Here is a tiny trained network, its code and every weight. The questions are about switching its units off for an input and a target symbol, where a switched-off unit gives its printed mean instead of its output.

import numpy as np


def w(rows, s, z=0):
    codes = np.array(rows[::2]) - 128.0
    scale = np.full(codes.shape[1], s)
    scale[-1] = z or s
    return codes * scale


def norm(h):
    return h / np.sqrt((h * h).mean(-1, keepdims=True) + 1e-5)


def f(y):
    return np.maximum(y, 0)


def softmax(a):
    e = np.exp(a - a.max(-1, keepdims=True))
    return e / e.sum(-1, keepdims=True)


def log_softmax(a):
    a = a - a.max(-1, keepdims=True)
    return a - np.log(np.exp(a).sum(-1, keepdims=True))


def net(x, mask):
    ids = ['αβδηθλξπστφψω'.index(c) for c in x.split()]
    T = len(ids)
    res = E[ids] + P[:T]
    u = 0
    for l in range(2):
        r = norm(res)
        for j in range(2):
            rows = slice(2 * j, 2 * j + 2)
            q, k, v = (r @ M[l][rows].T for M in (Q, K, V))
            z = softmax(np.where(np.tri(T) > 0, q @ k.T / 2**0.5, -1e9)) @ v
            o = O[l][rows]
            res = res + np.where(mask[u + j], z, o[:, -1]) @ o[:, :-1]
        u += 2
        y = f(norm(res) @ A[l][:, :-1].T + A[l][:, -1])
        res = res + np.where(mask[u : u + 8], y, B[l][:, -1]) @ B[l][:, :-1]
        u += 8
    return log_softmax(norm(res)[-1] @ U[:, :-1].T + U[:, -1])


Q, K, V, O, A, B = {}, {}, {}, {}, {}, {}
E = w([
[81,131,140,132,180,145,58,136,151],'α',
[140,33,92,81,174,113,109,194,132],'β',
[143,105,41,112,161,101,88,157,127],'δ',
[113,109,76,121,166,122,71,152,140],'η',
[110,144,113,136,143,115,42,136,146],'θ',
[175,137,66,121,126,72,129,158,81],'λ',
[108,67,127,98,71,90,66,83,148],'ξ',
[107,92,169,160,116,186,100,129,54],'π',
[240,134,186,124,147,136,149,153,105],'σ',
[201,96,230,174,93,33,39,100,112],'τ',
[169,221,75,77,158,131,127,187,166],'φ',
[209,129,115,120,64,159,40,253,110],'ψ',
[137,188,151,31,93,129,134,123,101],'ω',
],0.015)
P = w([
[140,95,208,81,246,44,70,213,125],'0',
[114,108,92,109,164,141,50,42,100],'1',
[120,113,194,109,187,79,126,176,134],'2',
[95,121,82,159,107,169,76,58,122],'3',
[104,136,180,142,132,114,150,158,141],'4',
[95,136,61,185,62,186,99,78,141],'5',
],0.011)
Q[0] = w([
[102,148,207,25,167,122,216,143,148],'L0H0',
[76,99,166,232,198,27,222,220,187],'L0H0',
[173,118,86,201,130,196,52,62,1],'L0H1',
[105,175,11,127,109,151,69,97,123],'L0H1',
],0.0076)
K[0] = w([
[156,144,164,81,218,59,45,124,54],'L0H0',
[111,35,79,223,220,76,90,147,61],'L0H0',
[234,225,178,181,64,250,183,177,118],'L0H1',
[109,180,72,180,90,254,175,142,138],'L0H1',
],0.0086)
V[0] = w([
[180,46,91,253,164,91,138,130,197],'L0H0',
[119,20,165,176,54,45,124,73,105],'L0H0',
[120,130,183,120,153,158,172,112,115],'L0H1',
[173,128,102,148,134,122,157,73,224],'L0H1',
],0.0073)
O[0] = w([
[226,135,82,220,194,185,205,94,156,53],'L0H0',
[51,246,93,137,146,134,106,232,28,89],'L0H0',
[236,167,73,187,199,140,55,114,44,25],'L0H1',
[142,106,104,133,135,30,2,83,125,2],'L0H1',
],0.0059,0.0038)
A[0] = w([
[100,150,77,52,98,130,135,79,137,237],'L0N0',
[83,113,99,114,155,190,87,72,118,130],'L0N1',
[177,92,161,163,144,87,150,160,103,79],'L0N2',
[144,161,105,113,138,90,152,184,189,4],'L0N3',
[125,162,205,123,104,175,138,197,87,110],'L0N4',
[245,208,151,112,131,83,154,127,118,124],'L0N5',
[184,190,169,112,150,130,104,139,184,51],'L0N6',
[100,149,87,141,60,114,118,2,49,14],'L0N7',
],0.0086,0.0037)
B[0] = w([
[105,89,202,156,152,150,123,174,104,253],'L0N0',
[137,173,106,109,105,114,144,182,177,209],'L0N1',
[113,126,51,96,109,121,126,176,41,185],'L0N2',
[168,179,110,97,88,84,102,12,120,170],'L0N3',
[172,107,150,138,141,122,169,79,148,214],'L0N4',
[79,197,115,112,125,144,135,136,193,188],'L0N5',
[70,181,149,176,153,202,78,129,149,160],'L0N6',
[150,138,81,147,179,168,109,134,213,191],'L0N7',
],0.011,0.0059)
Q[1] = w([
[178,178,114,94,117,142,119,196,254],'L1H0',
[136,110,144,129,3,185,75,169,135],'L1H0',
[141,161,19,184,94,223,94,220,200],'L1H1',
[145,124,104,107,75,242,94,90,66],'L1H1',
],0.0087)
K[1] = w([
[175,144,88,196,23,94,155,92,167],'L1H0',
[85,142,136,132,7,176,91,177,107],'L1H0',
[130,151,131,219,2,131,141,93,122],'L1H1',
[170,97,113,139,79,117,40,231,113],'L1H1',
],0.0093)
V[1] = w([
[146,141,111,104,25,190,114,158,125],'L1H0',
[72,81,59,194,134,91,113,87,194],'L1H0',
[254,122,164,149,97,121,12,184,125],'L1H1',
[142,107,116,58,145,214,159,130,140],'L1H1',
],0.007)
O[1] = w([
[167,121,121,182,144,11,116,158,131,137],'L1H0',
[88,143,150,2,184,145,133,144,120,60],'L1H0',
[122,132,119,182,75,28,170,92,129,254],'L1H1',
[209,171,115,142,86,137,138,175,141,180],'L1H1',
],0.0086,0.0029)
A[1] = w([
[69,135,111,31,63,92,46,155,153,176],'L1N0',
[110,42,136,75,45,76,132,179,60,176],'L1N1',
[79,87,121,156,42,151,48,157,70,92],'L1N2',
[171,167,58,64,78,58,150,35,92,140],'L1N3',
[2,120,46,189,125,130,122,71,205,26],'L1N4',
[82,206,110,167,131,186,70,10,140,4],'L1N5',
[149,180,155,146,72,61,118,114,55,51],'L1N6',
[219,154,31,92,139,153,69,117,168,31],'L1N7',
],0.0081,0.002)
B[1] = w([
[157,117,99,160,81,145,160,108,81,255],'L1N0',
[163,177,131,125,131,136,46,116,137,206],'L1N1',
[4,155,125,136,130,114,129,55,149,179],'L1N2',
[112,46,192,127,95,133,156,165,202,177],'L1N3',
[192,101,163,92,188,97,134,133,79,187],'L1N4',
[114,74,106,72,176,59,178,126,116,158],'L1N5',
[41,109,112,64,159,179,164,170,84,172],'L1N6',
[107,172,177,121,124,140,149,60,172,186],'L1N7',
],0.011,0.0081)
U = w([
[106,42,183,148,201,195,98,198,172,89],'α',
[205,112,92,64,112,112,88,190,82,152],'β',
[177,1,175,123,92,143,141,27,187,4],'δ',
[139,113,85,69,108,208,173,63,64,156],'η',
[144,66,140,108,180,40,177,95,52,201],'θ',
[114,118,98,55,58,142,196,208,131,108],'λ',
[65,125,111,143,47,126,71,45,124,138],'ξ',
[161,73,170,197,112,191,191,97,44,149],'π',
[147,213,122,194,112,190,160,158,130,175],'σ',
[40,141,86,126,146,135,134,212,56,127],'τ',
[140,196,94,110,164,72,127,48,189,146],'φ',
[153,93,134,217,91,40,148,173,152,125],'ψ',
[167,136,248,85,109,136,120,161,91,77],'ω',
],0.0095,0.0033)

Each question gives the input, a string of symbols that net reads in full, and the target symbol t.
The units are the heads (2 rows each of Q, K, V and O) and the neurons (one row each of A and B). Each row of codes is followed by its name. A weight is (code - 128) times the scale printed after its matrix; where a second scale follows, it is the last column's (O, A, B and U).
mask holds one flag per unit, layer by layer, with each layer's heads first. A switched-off unit (its flag False) gives its mean, the last column of its rows in O or B, instead of its output. The means were averaged over made-up inputs and are rounded, as every weight is.
A unit's drop is (log p(t) with every unit on - log p(t) with that unit switched off) / (log p(t) with every unit on - log p(t) with every unit switched off).
The circuit of an input: a set's keep is (log p(t) with only the set's units on - log p(t) with every unit switched off) / (log p(t) with every unit on - log p(t) with every unit switched off). Starting from the 12 units with the biggest drops (on a tie, the unit counted first), units are removed one at a time, each time the one whose removal leaves the highest keep (on an exact tie, the one counted first), for as long as the keep stays at least 0.8.
units of the circuit, in order: the units of the circuit, biggest drop first
most important unit: the unit with the biggest drop
top k neurons: the k neurons with the biggest drops, biggest first
top k neurons in layer l: the k neurons of layer l with the biggest drops, biggest first
which heads matter: for each layer, one digit per head in row order, 1 if its drop is at least 0.15 and else 0, layers parted by /
input η η θ ψ, target ψ: units of the circuit, in order -> L1H0
input λ θ ω τ, target ξ: units of the circuit, in order -> L0H0; L1N2
input δ φ δ π, target δ: which heads matter -> 10 / 00
input σ φ ω α ξ, target ξ: top 2 neurons in layer 1 -> L1N2; L1N1
input ω σ η δ, target φ: top 2 neurons in layer 1 -> L1N7; L1N3
input λ φ α σ δ τ, target θ: which heads matter -> 00 / 01
input δ σ σ, target σ: units of the circuit, in order -> L0N5; L0N6; L1H0
input ψ σ λ, target λ: top 2 neurons in layer 1 -> L1N3; L1N6
input ψ θ λ η, target α: top 3 neurons -> L0N0; L0N3; L0N2
input δ π α ξ, target σ: top 2 neurons in layer 0 -> L0N1; L0N7
input φ λ ω θ λ α, target α: units of the circuit, in order -> L1H1; L1N4; L0N3
input ω σ θ λ, target φ: units of the circuit, in order -> L0N7; L1N7
input ψ ψ φ η δ π, target σ: units of the circuit, in order -> L0N1; L1H1; L0N7
input τ α τ, target τ: units of the circuit, in order -> L0N2; L1N6; L0H0
input ω θ α θ τ σ, target θ: most important unit -> L1H1
input τ λ ω ω λ λ, target ξ: units of the circuit, in order -> L0H0; L1N2
input ξ ψ λ λ δ η, target α: which heads matter -> 11 / 01
input φ π π σ, target φ: top 3 neurons -> L0N5; L0N6; L1N5
input η δ λ, target λ: units of the circuit, in order -> L0N2; L1N3; L0N3; L0N5
input φ λ λ ω δ ψ, target ξ: units of the circuit, in order -> L1N2
input σ τ λ τ ψ φ, target ψ: top 2 neurons in layer 0 -> L0N0; L0N7
input λ ξ δ α, target τ: top 2 neurons -> L0N1; L0N4
input β π π η λ ξ, target τ: units of the circuit, in order -> L0H0; L1N4
input δ δ σ τ π λ, target θ: units of the circuit, in order -> L1H1; L1N4
input η β θ λ, target α: units of the circuit, in order -> L0N0; L0N7
